Here is a tiny trained network, its code and every weight. The questions are about switching its units off for an input and a class, where a switched-off unit gives its printed mean instead of its output.

import numpy as np


def w(rows, s, z=0):
    codes = np.array(rows[::2]) - 128.0
    scale = np.full(codes.shape[1], s)
    scale[-1] = z or s
    return codes * scale


def f(y):
    return y / 2 * (1 + np.tanh(0.7978845608 * (y + 0.044715 * y**3)))


def log_softmax(a):
    a = a - a.max(-1, keepdims=True)
    return a - np.log(np.exp(a).sum(-1, keepdims=True))


def net(x, mask):
    res = np.array(x, float).reshape(1, 4) / 4 @ E
    y = f(res @ A[0][:, :-1].T + A[0][:, -1])
    res = res + np.where(mask, y, B[0][:, -1]) @ B[0][:, :-1]
    return log_softmax(res[-1] @ U[:, :-1].T + U[:, -1])


A, B = {}, {}
E = w([
[92,139,181,212,95,119,92,192,4],'x0',
[119,63,196,48,165,54,76,92,43],'x1',
[85,91,126,153,104,132,175,104,126],'x2',
[165,158,241,132,163,78,249,167,154],'x3',
],0.012)
A[0] = w([
[162,167,38,196,128,217,145,127,187,31],'neuron 0',
[120,55,101,40,148,106,105,41,142,133],'neuron 1',
[126,88,91,176,111,150,124,118,91,133],'neuron 2',
[45,136,64,142,124,253,43,120,92,159],'neuron 3',
[197,131,131,50,103,172,191,70,187,187],'neuron 4',
[82,113,163,186,112,123,50,166,66,3],'neuron 5',
[119,82,100,66,155,164,74,54,117,131],'neuron 6',
[119,140,189,64,154,47,209,154,164,3],'neuron 7',
[117,135,165,188,78,110,71,120,63,188],'neuron 8',
[103,186,152,187,149,141,161,241,122,108],'neuron 9',
[94,133,38,175,90,165,56,133,99,7],'neuron 10',
[109,219,159,155,97,132,179,190,83,106],'neuron 11',
[100,62,219,90,181,71,100,115,78,2],'neuron 12',
[142,143,118,67,168,169,186,83,218,43],'neuron 13',
[112,126,116,96,165,126,153,112,249,157],'neuron 14',
[106,99,55,59,137,94,62,52,162,136],'neuron 15',
[133,139,168,174,105,191,154,204,162,108],'neuron 16',
],0.0077,0.0085)
B[0] = w([
[204,22,129,111,199,147,83,62,19,206],'neuron 0',
[108,133,79,44,66,115,99,78,183,200],'neuron 1',
[181,125,134,92,142,124,127,113,116,165],'neuron 2',
[232,127,179,146,228,163,141,132,59,248],'neuron 3',
[174,84,144,154,192,147,100,146,112,225],'neuron 4',
[198,81,99,58,201,111,40,40,81,178],'neuron 5',
[111,141,114,51,85,54,109,93,168,187],'neuron 6',
[206,51,115,98,193,141,104,83,76,187],'neuron 7',
[147,144,166,179,119,174,174,150,136,223],'neuron 8',
[78,165,116,87,70,79,124,125,171,189],'neuron 9',
[121,215,224,201,125,207,230,184,234,189],'neuron 10',
[61,157,91,116,98,89,141,122,176,184],'neuron 11',
[157,153,219,254,180,232,213,160,112,194],'neuron 12',
[126,199,157,196,113,212,160,219,167,190],'neuron 13',
[175,137,184,151,198,195,128,120,84,214],'neuron 14',
[82,139,104,46,84,93,132,120,187,204],'neuron 15',
[86,164,115,109,40,87,144,165,200,174],'neuron 16',
],0.0083,0.013)
U = w([
[159,29,115,120,193,126,77,80,67,247],'0',
[129,185,144,206,152,162,196,224,135,46],'1',
[50,149,61,90,2,21,116,130,178,116],'2',
],0.013,0.0013)

Each question gives the input, the list of numbers given to net, and the class t.
The units are the neurons (one row each of A and B). Each row of codes is followed by its name. A weight is (code - 128) times the scale printed after its matrix; where a second scale follows, it is the last column's (A, B and U).
mask holds one flag per neuron, in row order. A switched-off neuron (its flag False) gives its mean, the last column of its row in B, instead of its output. The means were averaged over made-up inputs and are rounded, as every weight is.
A unit's drop is (log p(t) with every unit on - log p(t) with that unit switched off) / (log p(t) with every unit on - log p(t) with every unit switched off).
The circuit of an input: a set's keep is (log p(t) with only the set's units on - log p(t) with every unit switched off) / (log p(t) with every unit on - log p(t) with every unit switched off). Starting from the 12 units with the biggest drops (on a tie, the unit counted first), units are removed one at a time, each time the one whose removal leaves the highest keep (on an exact tie, the one counted first), for as long as the keep stays at least 0.8.
circuit, biggest first: the units of the circuit, biggest drop first
k most important neurons: the k neurons with the biggest drops, biggest first
drop of u: that unit's drop, to one decimal
input [-5,2,7,-8], class 2: circuit, biggest first -> (neuron 15)
input [0,1,6,3], class 0: 2 most important neurons -> (neuron 10; neuron 13)
input [5,0,7,-7], class 1: 2 most important neurons -> (neuron 10; neuron 0)
input [8,-1,2,-6], class 1: 3 most important neurons -> (neuron 10; neuron 8; neuron 0)
input [3,8,-3,5], class 1: 2 most important neurons -> (neuron 12; neuron 0)
input [6,-1,4,-7], class 1: 2 most important neurons -> (neuron 10; neuron 8)
input [-4,1,4,7], class 0: 4 most important neurons -> (neuron 7; neuron 10; neuron 12; neuron 8)
input [5,-1,-3,-6], class 1: 2 most important neurons -> (neuron 10; neuron 0)
input [4,8,-4,4], class 1: 2 most important neurons -> (neuron 12; neuron 0)
input [-1,2,-4,7], class 0: 2 most important neurons -> (neuron 7; neuron 10)
input [-8,-8,-5,-5], class 0: drop of neuron 0 -> 5.0
input [0,-8,1,0], class 0: drop of neuron 8 -> 0.2
input [-6,6,-5,0], class 2: drop of neuron 1 -> 0.3
input [8,8,-6,8], class 1: circuit, biggest first -> (neuron 12)
input [6,8,-7,3], class 1: drop of neuron 8 -> 0.2
